Here is a tiny trained network, its code and every weight. The questions are about switching its units off for an input and a target symbol, where a switched-off unit gives its printed mean instead of its output.

import numpy as np


def w(rows, s, z=0):
    codes = np.array(rows[::2]) - 128.0
    scale = np.full(codes.shape[1], s)
    scale[-1] = z or s
    return codes * scale


def softmax(a):
    e = np.exp(a - a.max(-1, keepdims=True))
    return e / e.sum(-1, keepdims=True)


def log_softmax(a):
    a = a - a.max(-1, keepdims=True)
    return a - np.log(np.exp(a).sum(-1, keepdims=True))


def net(x, mask):
    ids = ['ΔΛΠΣΩαβγεζηθμτφψ'.index(c) for c in x.split()]
    T = len(ids)
    res = E[ids] + P[:T]
    u = 0
    for l in range(3):
        r = res
        for j in range(2):
            rows = slice(3 * j, 3 * j + 3)
            q, k, v = (r @ M[l][rows].T for M in (Q, K, V))
            z = softmax(np.where(np.tri(T) > 0, q @ k.T / 3**0.5, -1e9)) @ v
            o = O[l][rows]
            res = res + np.where(mask[u + j], z, o[:, -1]) @ o[:, :-1]
        u += 2
    return log_softmax(res[-1] @ U[:, :-1].T + U[:, -1])


Q, K, V, O = {}, {}, {}, {}
E = w([
[78,77,50,184],'Δ',
[114,133,128,135],'Λ',
[128,133,127,145],'Π',
[127,132,121,136],'Σ',
[207,81,42,123],'Ω',
[121,131,123,136],'α',
[72,200,70,149],'β',
[171,44,208,54],'γ',
[87,159,142,227],'ε',
[86,134,70,83],'ζ',
[192,173,131,171],'η',
[167,206,87,95],'θ',
[101,139,130,141],'μ',
[130,130,107,123],'τ',
[84,145,250,61],'φ',
[166,67,105,214],'ψ',
],0.012)
P = w([
[107,116,150,130],'0',
[123,152,89,167],'1',
[134,165,57,188],'2',
[144,179,29,200],'3',
[157,185,3,214],'4',
[166,181,4,218],'5',
],0.0037)
Q[0] = w([
[100,249,111,167],'0.h0',
[114,96,169,102],'0.h0',
[110,221,100,160],'0.h0',
[162,227,82,127],'0.h1',
[120,120,229,53],'0.h1',
[143,205,160,99],'0.h1',
],0.012)
K[0] = w([
[84,252,129,185],'0.h0',
[104,87,165,89],'0.h0',
[110,227,121,192],'0.h0',
[189,193,56,108],'0.h1',
[96,138,252,71],'0.h1',
[143,222,167,62],'0.h1',
],0.013)
V[0] = w([
[145,1,166,68],'0.h0',
[133,192,120,187],'0.h0',
[146,29,128,47],'0.h0',
[197,185,100,110],'0.h1',
[174,224,39,81],'0.h1',
[114,237,232,46],'0.h1',
],0.0077)
O[0] = w([
[157,2,165,83,3],'0.h0',
[117,190,123,173,203],'0.h0',
[157,43,133,90,25],'0.h0',
[172,207,101,118,172],'0.h1',
[134,224,67,109,213],'0.h1',
[119,192,237,54,75],'0.h1',
],0.0073,0.0043)
Q[1] = w([
[157,107,134,122],'1.h0',
[132,121,134,116],'1.h0',
[129,123,126,118],'1.h0',
[155,109,57,156],'1.h1',
[127,11,179,100],'1.h1',
[73,121,70,229],'1.h1',
],0.011)
K[1] = w([
[129,93,139,165],'1.h0',
[120,121,110,145],'1.h0',
[142,127,133,153],'1.h0',
[227,94,2,156],'1.h1',
[58,57,146,74],'1.h1',
[141,115,51,251],'1.h1',
],0.0095)
V[1] = w([
[134,135,135,143],'1.h0',
[125,116,115,163],'1.h0',
[113,113,149,94],'1.h0',
[94,177,211,222],'1.h1',
[201,212,192,101],'1.h1',
[1,151,141,47],'1.h1',
],0.0069)
O[1] = w([
[142,143,120,152,144],'1.h0',
[158,103,114,118,146],'1.h0',
[104,105,140,116,59],'1.h0',
[113,200,222,188,253],'1.h1',
[177,254,178,87,207],'1.h1',
[36,124,184,9,58],'1.h1',
],0.0062,0.0046)
Q[2] = w([
[124,1,160,26],'2.h0',
[91,175,164,153],'2.h0',
[125,174,192,74],'2.h0',
[146,38,179,117],'2.h1',
[118,165,63,215],'2.h1',
[173,206,162,107],'2.h1',
],0.0096)
K[2] = w([
[111,30,152,64],'2.h0',
[97,194,195,160],'2.h0',
[117,212,224,53],'2.h0',
[137,21,163,79],'2.h1',
[149,165,68,254],'2.h1',
[157,240,189,119],'2.h1',
],0.0078)
V[2] = w([
[130,85,145,215],'2.h0',
[255,135,127,89],'2.h0',
[142,98,82,75],'2.h0',
[44,141,85,71],'2.h1',
[150,181,143,103],'2.h1',
[229,122,192,141],'2.h1',
],0.0085)
O[2] = w([
[140,77,166,230,134],'2.h0',
[238,141,108,78,139],'2.h0',
[143,43,50,69,3],'2.h0',
[66,121,48,86,71],'2.h1',
[162,216,86,104,232],'2.h1',
[254,142,203,133,127],'2.h1',
],0.0076,0.0068)
U = w([
[65,92,100,173,116],'Δ',
[109,115,146,123,240],'Λ',
[127,124,149,137,165],'Π',
[122,123,131,124,196],'Σ',
[198,109,2,141,95],'Ω',
[114,118,140,124,230],'α',
[25,186,79,137,21],'β',
[209,85,172,80,155],'γ',
[68,158,223,206,2],'ε',
[74,107,47,56,165],'ζ',
[238,155,191,165,135],'η',
[174,174,40,54,100],'θ',
[95,126,154,131,181],'μ',
[125,119,109,113,220],'τ',
[92,148,243,85,102],'φ',
[181,85,166,219,49],'ψ',
],0.005,0.0058)

Each question gives the input, a string of symbols that net reads in full, and the target symbol t.
The units are the heads (3 rows each of Q, K, V and O). Each row of codes is followed by its name. A weight is (code - 128) times the scale printed after its matrix; where a second scale follows, it is the last column's (O and U).
mask holds one flag per head, layer by layer. A switched-off head (its flag False) gives its mean, the last column of its rows in O, instead of its output. The means were averaged over made-up inputs and are rounded, as every weight is.
A unit's drop is (log p(t) with every unit on - log p(t) with that unit switched off) / (log p(t) with every unit on - log p(t) with every unit switched off).
The circuit of an input: a set's keep is (log p(t) with only the set's units on - log p(t) with every unit switched off) / (log p(t) with every unit on - log p(t) with every unit switched off). Starting from all 6 units, units are removed one at a time, each time the one whose removal leaves the highest keep (on an exact tie, the one counted first), for as long as the keep stays at least 0.8.
circuit, biggest first: the units of the circuit, biggest drop first
unit that matters most: the unit with the biggest drop
which heads matter: for each layer, one digit per head in row order, 1 if its drop is at least 0.15 and else 0, layers parted by /
drop of u: that unit's drop, to one decimal
input τ μ η μ, target η: unit that matters most : 1.h1
input θ Δ Ω η Σ, target η: which heads matter : 10 / 01 / 11
input η ε τ Π, target ε: circuit, biggest first : [0.h0, 2.h0, 1.h1]
input β φ Ω, target Ω: circuit, biggest first : [1.h1, 0.h1]
input ζ θ φ φ, target φ: which heads matter : 01 / 01 / 00
input ζ ψ ζ γ β Π, target β: circuit, biggest first : [0.h0, 2.h1, 2.h0]
input Δ α Ω Π ζ, target Ω: circuit, biggest first : [1.h1, 0.h1, 2.h0]
input τ Σ ζ ψ ψ θ, target θ: circuit, biggest first : [0.h1, 2.h0, 1.h1]
input η β η τ Σ, target η: circuit, biggest first : [1.h1, 2.h1, 0.h0, 2.h0]
input θ θ Δ Σ, target Δ: circuit, biggest first : [1.h1, 0.h1, 2.h1, 2.h0]
input γ τ β θ ε, target ε: circuit, biggest first : [0.h0, 2.h0]
input γ α ζ, target ζ: circuit, biggest first : [1.h1, 0.h0, 2.h1, 2.h0]
input Ω Ω Ω φ η ζ, target η: circuit, biggest first : [0.h0, 1.h1, 2.h1]
input φ μ β τ Σ, target β: unit that matters most : 2.h1
input ψ θ μ, target θ: which heads matter : 11 / 01 / 11
input φ φ Λ η θ μ, target θ: which heads matter : 01 / 01 / 11
input τ η Δ, target Δ: circuit, biggest first : [0.h1, 1.h1, 2.h1]
input β ψ η Δ Ω, target Ω: circuit, biggest first : [0.h1, 1.h1]
input Σ ψ ψ Ω ζ γ, target γ: which heads matter : 10 / 00 / 11
input Λ Λ η τ Δ ζ, target Δ: unit that matters most : 0.h1
input ψ γ Λ, target ψ: drop of 2.h1 : 0.2
input η ψ Σ, target ψ: drop of 2.h1 : 0.2
input θ ζ η α α, target η: drop of 0.h0 : 0.1
